Here is a tiny trained network, its code and every weight. The questions are about switching its units off for an input and a class, where a switched-off unit gives its printed mean instead of its output.

import numpy as np


def w(rows, s, z=0):
    codes = np.array(rows[::2]) - 128.0
    scale = np.full(codes.shape[1], s)
    scale[-1] = z or s
    return codes * scale


def f(y):
    return np.maximum(y, 0)


def log_softmax(a):
    a = a - a.max(-1, keepdims=True)
    return a - np.log(np.exp(a).sum(-1, keepdims=True))


def net(x, mask):
    res = np.array(x, float).reshape(1, 4) / 4 @ E
    y = f(res @ A[0][:, :-1].T + A[0][:, -1])
    res = res + np.where(mask, y, B[0][:, -1]) @ B[0][:, :-1]
    return log_softmax(res[-1] @ U[:, :-1].T + U[:, -1])


A, B = {}, {}
E = w([
[108,218,32,251,195,54,119,27],'x0',
[252,129,45,150,166,200,240,153],'x1',
[67,16,95,185,71,145,186,121],'x2',
[2,138,116,23,104,40,215,247],'x3',
],0.0084)
A[0] = w([
[120,155,111,59,142,161,175,190,200],'N1',
[186,144,63,81,119,94,194,148,174],'N2',
[56,102,180,103,105,142,56,142,254],'N3',
[191,136,124,109,102,171,144,162,185],'N4',
[137,81,172,96,141,100,184,185,190],'N5',
[115,181,59,69,146,160,170,135,116],'N6',
[90,105,98,124,115,146,140,169,188],'N7',
[130,107,78,235,107,117,171,78,242],'N8',
[64,79,142,119,114,63,147,147,149],'N9',
[147,136,153,211,120,110,66,73,130],'N10',
[50,255,139,121,193,59,156,114,228],'N11',
[189,223,217,41,113,141,41,206,250],'N12',
[124,154,181,163,125,124,77,87,146],'N13',
[161,192,82,97,224,131,198,199,195],'N14',
[165,42,184,145,114,152,108,58,191],'N15',
[99,107,89,166,203,115,158,102,164],'N16',
[206,89,97,145,89,175,105,116,133],'N17',
[186,65,149,188,87,219,118,172,181],'N18',
[104,129,190,107,96,137,98,137,164],'N19',
[125,173,204,129,175,145,89,136,150],'N20',
],0.0098,0.0036)
B[0] = w([
[155,134,171,164,178,93,139,62,221],'N1',
[186,212,153,182,196,113,83,129,212],'N2',
[101,39,155,77,150,82,233,175,221],'N3',
[185,97,103,159,159,168,136,79,192],'N4',
[220,140,194,165,197,127,203,125,212],'N5',
[175,180,87,164,215,124,150,90,187],'N6',
[163,171,104,182,190,102,160,124,181],'N7',
[23,214,135,216,116,216,93,239,234],'N8',
[163,119,170,126,153,85,186,201,204],'N9',
[110,86,73,107,92,173,79,187,212],'N10',
[136,177,163,134,56,50,133,154,253],'N11',
[112,60,174,73,63,162,113,8,255],'N12',
[31,124,75,22,72,164,133,159,188],'N13',
[219,189,126,178,170,90,19,24,241],'N14',
[102,88,3,58,179,217,174,147,202],'N15',
[108,151,147,196,125,133,46,219,188],'N16',
[118,148,65,106,119,180,114,102,195],'N17',
[93,127,72,163,189,218,149,140,214],'N18',
[60,72,197,115,127,83,210,118,182],'N19',
[111,132,127,33,42,157,102,82,179],'N20',
],0.0066,0.013)
U = w([
[125,93,144,26,56,131,79,87,45],'0',
[107,187,143,215,115,134,69,223,113],'1',
[210,185,130,184,209,126,71,1,171],'2',
[117,106,66,143,170,236,94,151,197],'3',
[153,65,163,103,147,188,129,44,8],'4',
[140,75,159,112,171,52,200,168,235],'5',
],0.0092,0.0017)

Each question gives the input, the list of numbers given to net, and the class t.
The units are the neurons (one row each of A and B). Each row of codes is followed by its name. A weight is (code - 128) times the scale printed after its matrix; where a second scale follows, it is the last column's (A, B and U).
mask holds one flag per neuron, in row order. A switched-off neuron (its flag False) gives its mean, the last column of its row in B, instead of its output. The means were averaged over made-up inputs and are rounded, as every weight is.
A unit's drop is (log p(t) with every unit on - log p(t) with that unit switched off) / (log p(t) with every unit on - log p(t) with every unit switched off).
The circuit of an input: a set's keep is (log p(t) with only the set's units on - log p(t) with every unit switched off) / (log p(t) with every unit on - log p(t) with every unit switched off). Starting from the 12 units with the biggest drops (on a tie, the unit counted first), units are removed one at a time, each time the one whose removal leaves the highest keep (on an exact tie, the one counted first), for as long as the keep stays at least 0.8.
circuit, biggest first: the units of the circuit, biggest drop first
unit that matters most: the unit with the biggest drop
top k neurons: the k neurons with the biggest drops, biggest first
drop when u is switched off: that unit's drop, to one decimal
input [5,-8,4,-4], class 1: circuit, biggest first	N8
input [-6,2,5,1], class 5: circuit, biggest first	N12, N8
input [-6,3,-8,-2], class 4: top 3 neurons	N12, N20, N7
input [7,8,2,-3], class 1: top 2 neurons	N8, N16
input [6,5,3,3], class 1: top 2 neurons	N8, N16
input [-7,-5,4,-3], class 5: top 3 neurons	N3, N19, N14
input [-3,-3,-2,-7], class 0: top 3 neurons	N8, N12, N20
input [-4,3,-2,-5], class 3: top 2 neurons	N18, N15
input [4,6,5,-2], class 1: top 3 neurons	N8, N16, N12
input [7,3,4,7], class 1: drop when N8 is switched off	0.2
input [-2,-8,4,-8], class 3: drop when N15 is switched off	0.1
input [1,-8,-5,4], class 0: top 2 neurons	N12, N20
input [1,-8,-8,4], class 0: drop when N12 is switched off	0.1
input [3,1,6,-2], class 3: unit that matters most	N11
input [6,0,5,-5], class 3: drop when N11 is switched off	0.2
